Read these off the matrix that follows. Rows and columns are numbered from 1.
1) Give the entry in row 3 and column 2.
2) Give the entry in the bottom-right corner.
[[ -1  -4  -1  19  -1   0  29   7  -1 -13  -7   5 -18  39   8  23]
 [ 24  31   5   1   4   0 -31  10   1  22   3 -14  13 -36   4 -39]
 [  1  -2  -7  27  26   1  25  27   9  12  27  -1   2   5  31  10]
 [ -2  -9  -9  22  25   0  32  21  10   7  26   1   1  15  31  19]
 [ -9 -10  19  -8  -4  17  14 -10   9  -6   0  30  11  24 -14  36]
 [ 19  14  12 -26  11  11 -17 -16  19  19  10   6  35 -10   2  -4]
 [ -3  13  12  38 -12   5   8  31 -14  -3  -8   7 -22   3  -6  -2]
 [  7   5  18 -22   5  16 -10 -14  15  12   8  17  30  -5  -8   9]
 [ -7  -8  17  -2  -8  15  18  -8   5 -11  -7  27   1  34 -14  36]
 [ 21  15   9 -27  12   9 -19 -17  18  20   9   3  35 -12   4  -8]
 [ 11  31  15  23  -8   5 -27  29 -10  17  -1  -4  -2 -40  -8 -36]
 [ 25  30   4  -2   5   0 -31   7   2  23   4 -15  15 -35   6 -39]
 [ -5 -13  -8  23  22   1  39  17  10   1  21   5  -3  28  29  29]]
1) -2
2) 29

[[-10 -22  -7 -18  -5  -3  22 -18   9  35 -13 -26]
 [-17 -28  20 -21  29 -30  -8 -19 -32  17  27 -19]
 [  0   3  -9 -16 -29  10  20 -17  26  24 -30  -5]]
Rows and columns are numbered from 1.
The entry at row 1, column 1 -> -10
Give the entry at row 1, column 3.
A: -7
The entry at row 1, column 2 -> -22
The entry at row 3, column 1: 0
The smallest entry -> -32
Give the entry in the top-right corner.
A: -26
The entry directly below the smallest entry -> 26
The entry directly above 24: 17
The entry in row 2 and column 1: -17
The bottom-right entry -> -5
The entry at row 2, column 3 -> 20
Give the entry just left of -32.
A: -19
The entry just left of -3 -> -5
The entry directly above the smallest entry: 9
Give the maximum.
A: 35
Give the bottom entry of the column that holds the largest entry.
A: 24

184	193	45	4	164
The 2nd entry from the right is 4
The first entry is 184
The 2nd entry from the left? 193

[[-1.5, -0.4, 1.6, -1.6, 1.3, -1.4, -2.0, -1.6, -2.4, -0.8, 1.9, 0.3],
 [-2.3, -2.8, -1.6, -1.7, 0.0, 0.6, 1.8, -1.6, 0.2, 2.6, -0.7, -2.8],
 [1.3, 1.2, 1.0, -2.0, -2.5, -1.0, 1.6, -1.9, 2.2, 2.2, -2.5, 1.1],
 [-0.4, -0.4, -1.0, -1.9, -2.5, 1.1, 2.2, -1.9, 2.3, 2.2, -2.6, -0.5],
 [1.2, 1.2, -2.0, 1.8, -1.0, -1.5, -2.6, 1.7, -2.8, -1.9, -0.4, -0.7],
 [-0.4, -2.5, 0.6, -0.9, 1.7, -1.9, 0.4, -0.7, -1.6, 2.3, 1.0, -2.5],
 [1.8, 0.9, -2.4, 2.1, -1.4, -1.7, -2.1, 2.1, -2.3, -1.3, -1.5, -1.7],
 [-0.2, -0.3, -0.9, -1.9, -2.5, 1.0, 2.2, -1.9, 2.3, 2.2, -2.6, -0.4],
 [1.3, 1.2, 0.9, -1.9, -2.5, -1.0, 1.6, -1.8, 2.2, 2.2, -2.5, 1.1],
 [0.9, 1.4, -1.7, 1.6, -0.8, -1.1, -2.7, 1.4, -2.7, -2.1, 0.0, -0.1],
 [-0.4, -1.7, 1.4, -0.9, 1.9, -2.4, -1.1, -0.8, -2.4, 1.1, 1.8, -1.5],
 [0.7, 2.7, -0.2, 0.7, -1.7, -0.7, -2.4, 0.5, -1.3, -2.3, 0.1, 1.9],
 [-2.3, 0.1, 1.6, -2.5, 0.3, 0.3, -1.3, -2.5, -1.1, -1.1, 1.5, 1.0],
 [-0.4, -2.1, 1.3, -1.1, 1.9, -2.2, -0.4, -1.0, -2.0, 1.7, 1.5, -1.9],
 [-0.5, 2.0, -0.2, 0.2, -0.8, 0.4, -2.7, 0.0, -2.1, -2.6, 1.1, 1.6]]
Rows and columns are numbered from 1.
Give the entry at row 3, column 1.
A: 1.3
Give the bottom-right entry.
A: 1.6
Give the entry in row 2 and column 1.
A: -2.3
The entry at row 1, column 1 is -1.5
The entry in row 2 and column 3 is -1.6
Give the entry in the top-right corner.
A: 0.3
Give the entry in row 1 and column 2.
A: -0.4
The entry directly above the largest entry -> -1.7
Give the maximum.
A: 2.7
Give the entry in the bottom-left corner.
A: -0.5
Give the entry directly below the largest entry.
A: 0.1
Give the entry in row 1 and column 3.
A: 1.6
The entry just left of the largest entry is 0.7
